Below is a small trained network, with its code and all its weights. Each question gives an input and a target symbol and asks what happens when units are switched off, that is, made to give their printed mean instead of their output.

import numpy as np


def w(rows, s, z=0):
    codes = np.array(rows[::2]) - 128.0
    scale = np.full(codes.shape[1], s)
    scale[-1] = z or s
    return codes * scale


def f(y):
    return np.maximum(y, 0)


def softmax(a):
    e = np.exp(a - a.max(-1, keepdims=True))
    return e / e.sum(-1, keepdims=True)


def log_softmax(a):
    a = a - a.max(-1, keepdims=True)
    return a - np.log(np.exp(a).sum(-1, keepdims=True))


def net(x, mask):
    ids = ['αβγδεζηθμξπστφψω'.index(c) for c in x.split()]
    T = len(ids)
    res = E[ids] + P[:T]
    q, k, v = (res @ M[0].T for M in (Q, K, V))
    z = softmax(np.where(np.tri(T) > 0, q @ k.T / 2**0.5, -1e9)) @ v
    res = res + np.where(mask[0], z, O[0][:, -1]) @ O[0][:, :-1]
    y = f(res @ A[0][:, :-1].T + A[0][:, -1])
    res = res + np.where(mask[1:9], y, B[0][:, -1]) @ B[0][:, :-1]
    return log_softmax(res[-1] @ U[:, :-1].T + U[:, -1])


Q, K, V, O, A, B = {}, {}, {}, {}, {}, {}
E = w([
[207,167,94,90,83],'α',
[124,209,246,109,61],'β',
[141,57,79,93,187],'γ',
[45,37,129,114,199],'δ',
[64,167,244,174,193],'ε',
[146,76,62,79,113],'ζ',
[100,160,51,147,90],'η',
[133,86,171,30,68],'θ',
[203,150,125,151,235],'μ',
[162,213,220,158,160],'ξ',
[208,225,176,113,91],'π',
[140,140,127,98,92],'σ',
[172,126,176,89,158],'τ',
[121,107,102,90,95],'φ',
[146,215,176,114,52],'ψ',
[28,162,178,134,74],'ω',
],0.013)
P = w([
[115,97,122,149,174],'0',
[68,162,145,147,191],'1',
[68,178,132,105,200],'2',
[36,196,130,100,238],'3',
[77,187,101,56,247],'4',
[165,42,135,202,129],'5',
[164,35,151,230,97],'6',
[174,26,147,254,87],'7',
],0.0067)
Q[0] = w([
[131,155,71,129,118],'H0',
[93,218,85,3,193],'H0',
],0.014)
K[0] = w([
[104,113,178,117,148],'H0',
[62,231,94,2,194],'H0',
],0.012)
V[0] = w([
[244,220,106,146,116],'H0',
[184,34,235,44,95],'H0',
],0.011)
O[0] = w([
[216,71,4,2,114,6],'H0',
[37,245,131,46,226,64],'H0',
],0.0093,0.0021)
A[0] = w([
[31,59,159,71,86,181],'N0',
[111,63,254,31,113,79],'N1',
[64,151,82,148,75,177],'N2',
[54,39,157,95,150,251],'N3',
[67,96,15,75,224,252],'N4',
[150,103,192,128,76,43],'N5',
[175,119,197,117,202,142],'N6',
[166,166,232,160,33,120],'N7',
],0.0099,0.0025)
B[0] = w([
[248,72,98,41,121,237],'N0',
[29,185,40,246,152,254],'N1',
[69,113,161,198,121,218],'N2',
[176,63,104,21,51,254],'N3',
[135,152,174,188,15,226],'N4',
[80,156,92,93,153,176],'N5',
[109,116,199,149,170,224],'N6',
[161,118,83,100,243,248],'N7',
],0.012,0.0052)
U = w([
[114,115,79,229,88,144],'α',
[210,98,39,117,187,231],'β',
[220,189,118,101,105,114],'γ',
[217,207,111,113,87,96],'δ',
[130,149,201,115,90,138],'ε',
[137,134,143,88,120,90],'ζ',
[254,162,218,171,130,64],'η',
[40,179,55,34,99,185],'θ',
[139,142,147,113,94,77],'μ',
[123,200,80,107,205,52],'ξ',
[72,40,185,67,128,4],'π',
[77,180,242,120,107,246],'σ',
[155,159,153,102,124,126],'τ',
[95,108,185,128,208,84],'φ',
[180,182,119,105,137,74],'ψ',
[201,170,196,118,177,77],'ω',
],0.0058,0.004)

Each question gives the input, a string of symbols that net reads in full, and the target symbol t.
The units are the heads (2 rows each of Q, K, V and O) and the neurons (one row each of A and B). Each row of codes is followed by its name. A weight is (code - 128) times the scale printed after its matrix; where a second scale follows, it is the last column's (O, A, B and U).
mask holds one flag per unit, heads first, then neurons. A switched-off unit (its flag False) gives its mean, the last column of its rows in O or B, instead of its output. The means were averaged over made-up inputs and are rounded, as every weight is.
A unit's drop is (log p(t) with every unit on - log p(t) with that unit switched off) / (log p(t) with every unit on - log p(t) with every unit switched off).
The circuit of an input: a set's keep is (log p(t) with only the set's units on - log p(t) with every unit switched off) / (log p(t) with every unit on - log p(t) with every unit switched off). Starting from all 9 units, units are removed one at a time, each time the one whose removal leaves the highest keep (on an exact tie, the one counted first), for as long as the keep stays at least 0.8.
units of the circuit, in order: the units of the circuit, biggest drop first
most important unit: the unit with the biggest drop
top k neurons: the k neurons with the biggest drops, biggest first
drop when u is switched off: that unit's drop, to one decimal
input θ θ η θ δ η ε, target β: most important unit => N7
input β η γ θ δ θ ε, target φ: units of the circuit, in order => (N6, N4, H0)
input η η ε, target β: units of the circuit, in order => (H0, N7)
input μ η η ξ, target β: top 2 neurons => (N7, N4)
input β μ η β θ θ, target θ: units of the circuit, in order => (N1, H0)
input δ θ τ π η, target α: top 3 neurons => (N4, N0, N3)
input ξ σ β η μ η η θ, target β: units of the circuit, in order => (N0, N7)
input β β η ξ ω, target β: top 3 neurons => (N7, N0, N4)
input θ η β δ, target π: units of the circuit, in order => (N3, H0)
input θ β γ β, target ξ: top 2 neurons => (N7, N1)
input ζ α β δ, target π: top 3 neurons => (N3, N0, N6)
input η θ δ τ, target σ: top 3 neurons => (N6, N0, N7)
input δ θ θ σ, target σ: units of the circuit, in order => (H0, N7, N4)
input η η ζ τ η η β, target β: units of the circuit, in order => (N7)
input π η η β η η θ, target β: top 2 neurons => (N0, N4)
input σ η δ η π, target β: drop when N2 is switched off => 0.1
input η η η σ α ε β θ, target θ: drop when H0 is switched off => 0.5
input δ η β, target ξ: drop when N5 is switched off => 0.1
